[[152 130]
 [148 113]
 [137 135]
 [139 151]
 [140 145]
 [102 125]
 [112 117]]
:
[[148 113]
 [112 117]
 [102 125]
 [152 130]
 [137 135]
 [140 145]
 [139 151]]

[[133 127 134 131 115 131 126 122]
 [120 115 112 130 126 122 128 132]
 [142 113 126 124 128 116 136 117]
 [144 125 133 120 112 138 125 114]
 [139 114 133 111 131 117 134 124]
 [116 120 147 128 116 102 131 147]]
:
[[142 113 126 124 128 116 136 117]
 [139 114 133 111 131 117 134 124]
 [120 115 112 130 126 122 128 132]
 [116 120 147 128 116 102 131 147]
 [144 125 133 120 112 138 125 114]
 [133 127 134 131 115 131 126 122]]

[[119 135 109 125 149 151 132 127 113 117]
 [130 145 122 126 120 118 127 136 114 105]
 [128 130 111 120 119 139 127 138 137 125]
 [133 119 138 131 130 143 146 119 141 134]
 [113 131 133 128 124 121 133 136 132 130]]
:
[[133 119 138 131 130 143 146 119 141 134]
 [128 130 111 120 119 139 127 138 137 125]
 [113 131 133 128 124 121 133 136 132 130]
 [119 135 109 125 149 151 132 127 113 117]
 [130 145 122 126 120 118 127 136 114 105]]

[[116 113 111 127]
 [113 108 107 126]
 [129 130 122 118]
 [115 109 111 126]
 [113 107 108 124]
 [138 134 145 131]
 [142 147 146 130]
 [125 122 126 133]
 [145 143 155 133]]
:
[[113 107 108 124]
 [113 108 107 126]
 [115 109 111 126]
 [116 113 111 127]
 [125 122 126 133]
 [129 130 122 118]
 [138 134 145 131]
 [145 143 155 133]
 [142 147 146 130]]

[[126 128 133 128 115 124 129 130 129 130]
 [122 131 128 129 127 129 130 116 131 121]
 [104 126 128 125 126 129 146 146 139 142]]
:
[[104 126 128 125 126 129 146 146 139 142]
 [126 128 133 128 115 124 129 130 129 130]
 [122 131 128 129 127 129 130 116 131 121]]

[[155 100 136 124 139]
 [103 146 110 114 135]
 [115 101 146 138 128]
 [112 124 145 148 113]]
:
[[155 100 136 124 139]
 [115 101 146 138 128]
 [112 124 145 148 113]
 [103 146 110 114 135]]

[[123 110 150]
 [118 131 131]
 [113 143 115]
 [141 132 113]
 [127 145 134]
 [122 146 123]
 [140 129 123]
 [124 152 137]
 [141  99 121]
 [117 133 139]
 [131 140 134]]
:
[[141  99 121]
 [123 110 150]
 [140 129 123]
 [118 131 131]
 [141 132 113]
 [117 133 139]
 [131 140 134]
 [113 143 115]
 [127 145 134]
 [122 146 123]
 [124 152 137]]
---
[[133 133 127 128 123]
 [129 132 126 155 126]
 [130 133 126 116 124]
 [129 133 126 135 125]
 [129 132 126 128 126]
 [133 133 127 121 123]
 [133 133 127 131 123]
 [129 132 126 120 126]]
:
[[129 133 133 129 129 130 129 133]
 [132 133 133 132 133 133 132 133]
 [126 127 127 126 126 126 126 127]
 [120 131 121 128 135 116 155 128]
 [126 123 123 126 125 124 126 123]]

[[135 134 112 127 130 128 129 123 129 128 133 128 129]
 [125 113 114 130 125 131 127 121 125 125 125 124 127]
 [124 140 136 136 129 133 155 127 125 129 124 129 129]
 [122 127 131 135 129 133 126 139 130 130 124 131 130]
 [136 145 127 135 126 123 135 129 130 128 137 131 128]]
:
[[136 122 124 125 135]
 [145 127 140 113 134]
 [127 131 136 114 112]
 [135 135 136 130 127]
 [126 129 129 125 130]
 [123 133 133 131 128]
 [135 126 155 127 129]
 [129 139 127 121 123]
 [130 130 125 125 129]
 [128 130 129 125 128]
 [137 124 124 125 133]
 [131 131 129 124 128]
 [128 130 129 127 129]]

[[128 128 128 128 128 128 128 129 144 144]
 [128 128 128 128 128 143 145 129 128 128]
 [128 128 128 128 130 149 138 128 128 128]
 [128 128 128 128 128 128 128 129 132 150]
 [129 128 140 148 130 128 128 128 128 128]]
:
[[129 128 128 128 128]
 [128 128 128 128 128]
 [140 128 128 128 128]
 [148 128 128 128 128]
 [130 128 130 128 128]
 [128 128 149 143 128]
 [128 128 138 145 128]
 [128 129 128 129 129]
 [128 132 128 128 144]
 [128 150 128 128 144]]

[[134 129 154 140]
 [126 146 142 139]
 [118 135 132 146]]
:
[[118 126 134]
 [135 146 129]
 [132 142 154]
 [146 139 140]]

[[121 131 130]
 [110 129 142]
 [156 130 101]]
:
[[156 110 121]
 [130 129 131]
 [101 142 130]]

[[132 127]
 [126 151]
 [131 109]
 [133 113]
 [120 143]
 [119 134]
 [131 150]]
:
[[131 119 120 133 131 126 132]
 [150 134 143 113 109 151 127]]

[[135 124 140 130 129 126 133 126]
 [138 124 141 129 130 127 129 128]
 [142 124 145 129 131 127 128 130]
 [137 124 140 129 130 126 131 127]
 [140 124 143 129 130 127 129 129]
 [144 124 147 128 131 127 128 131]
 [136 124 140 130 130 126 132 126]
 [141 124 144 129 131 127 128 129]
 [147 124 151 127 133 127 128 133]
 [137 124 140 129 130 127 130 128]
 [145 124 149 128 132 127 128 132]
 [139 124 142 129 130 127 129 129]]
:
[[139 145 137 147 141 136 144 140 137 142 138 135]
 [124 124 124 124 124 124 124 124 124 124 124 124]
 [142 149 140 151 144 140 147 143 140 145 141 140]
 [129 128 129 127 129 130 128 129 129 129 129 130]
 [130 132 130 133 131 130 131 130 130 131 130 129]
 [127 127 127 127 127 126 127 127 126 127 127 126]
 [129 128 130 128 128 132 128 129 131 128 129 133]
 [129 132 128 133 129 126 131 129 127 130 128 126]]
---
[[146 116 125 123 119 140 131 135 125 103]
 [121 123 123 125 120 125 128 131 122 116]]
:
[[146 125 119 131 125]
 [121 123 120 128 122]]

[[133 130 137 119 125 100 122 143 143 109]
 [150 132 116 140 135 147 115 113 121 130]
 [114 115 132 125 136 111 133 135 129 124]
 [132 109 108 135 135 137 120 118 113 137]
 [110 132 117 118 139 120 122 144 133 106]
 [130 120 151 128 115 109 146 125 136 142]]
:
[[133 137 125 122 143]
 [150 116 135 115 121]
 [114 132 136 133 129]
 [132 108 135 120 113]
 [110 117 139 122 133]
 [130 151 115 146 136]]

[[106 126]
 [128 116]]
:
[[106]
 [128]]

[[130 131 132 129 129 129 128 128 128 127 131]
 [118 125 128 114 110 124 115 144 106 105 141]
 [129 128 127 130 126 129 129 128 128 130 129]
 [136 135 127 136 147 139 137 102 144 151 119]
 [118 124 129 110 110 124 114 142 104 108 143]]
:
[[130 132 129 128 128 131]
 [118 128 110 115 106 141]
 [129 127 126 129 128 129]
 [136 127 147 137 144 119]
 [118 129 110 114 104 143]]

[[138 128 121 128 125 129 132 126 126 123 132 126]
 [130 126 112 127 126 112 127 129 128 119 124 128]
 [130 139 138 128 132 146 130 124 129 139 121 129]
 [137 134 133 126 125 139 134 126 128 132 132 128]
 [120 144 119 126 126 129 129 131 124 120 137 126]
 [114 126 131 127 130 126 123 130 128 126 125 128]
 [128 115 121 127 126 104 133 128 129 129 139 131]]
:
[[138 121 125 132 126 132]
 [130 112 126 127 128 124]
 [130 138 132 130 129 121]
 [137 133 125 134 128 132]
 [120 119 126 129 124 137]
 [114 131 130 123 128 125]
 [128 121 126 133 129 139]]

[[128 130 126 126 129 129 129 128 127]
 [131 135 127 123 130 135 135 130 123]
 [121 120 124 134 125 122 120 126 132]
 [114 109 128 141 121 115 112 122 137]
 [130 132 126 125 129 131 131 129 125]
 [146 153 118 109 135 142 145 134 117]
 [140 149 113 112 134 142 142 133 117]
 [124 125 125 130 126 127 125 126 129]
 [121 116 135 137 125 120 120 126 135]]
:
[[128 126 129 129 127]
 [131 127 130 135 123]
 [121 124 125 120 132]
 [114 128 121 112 137]
 [130 126 129 131 125]
 [146 118 135 145 117]
 [140 113 134 142 117]
 [124 125 126 125 129]
 [121 135 125 120 135]]

[[117 123 128 128 127 130 128 121 129 139 117 127 124 128]
 [146 132 129 138 136 127 140 132 126 137 139 140 146 130]
 [136 133 129 124 133 129 123 133 127 126 133 122 134 124]
 [120 129 123 120 129 128 120 130 127 128 121 116 126 118]
 [149 115 121 143 148 126 139 139 128 131 139 150 135 137]]
:
[[117 128 127 128 129 117 124]
 [146 129 136 140 126 139 146]
 [136 129 133 123 127 133 134]
 [120 123 129 120 127 121 126]
 [149 121 148 139 128 139 135]]
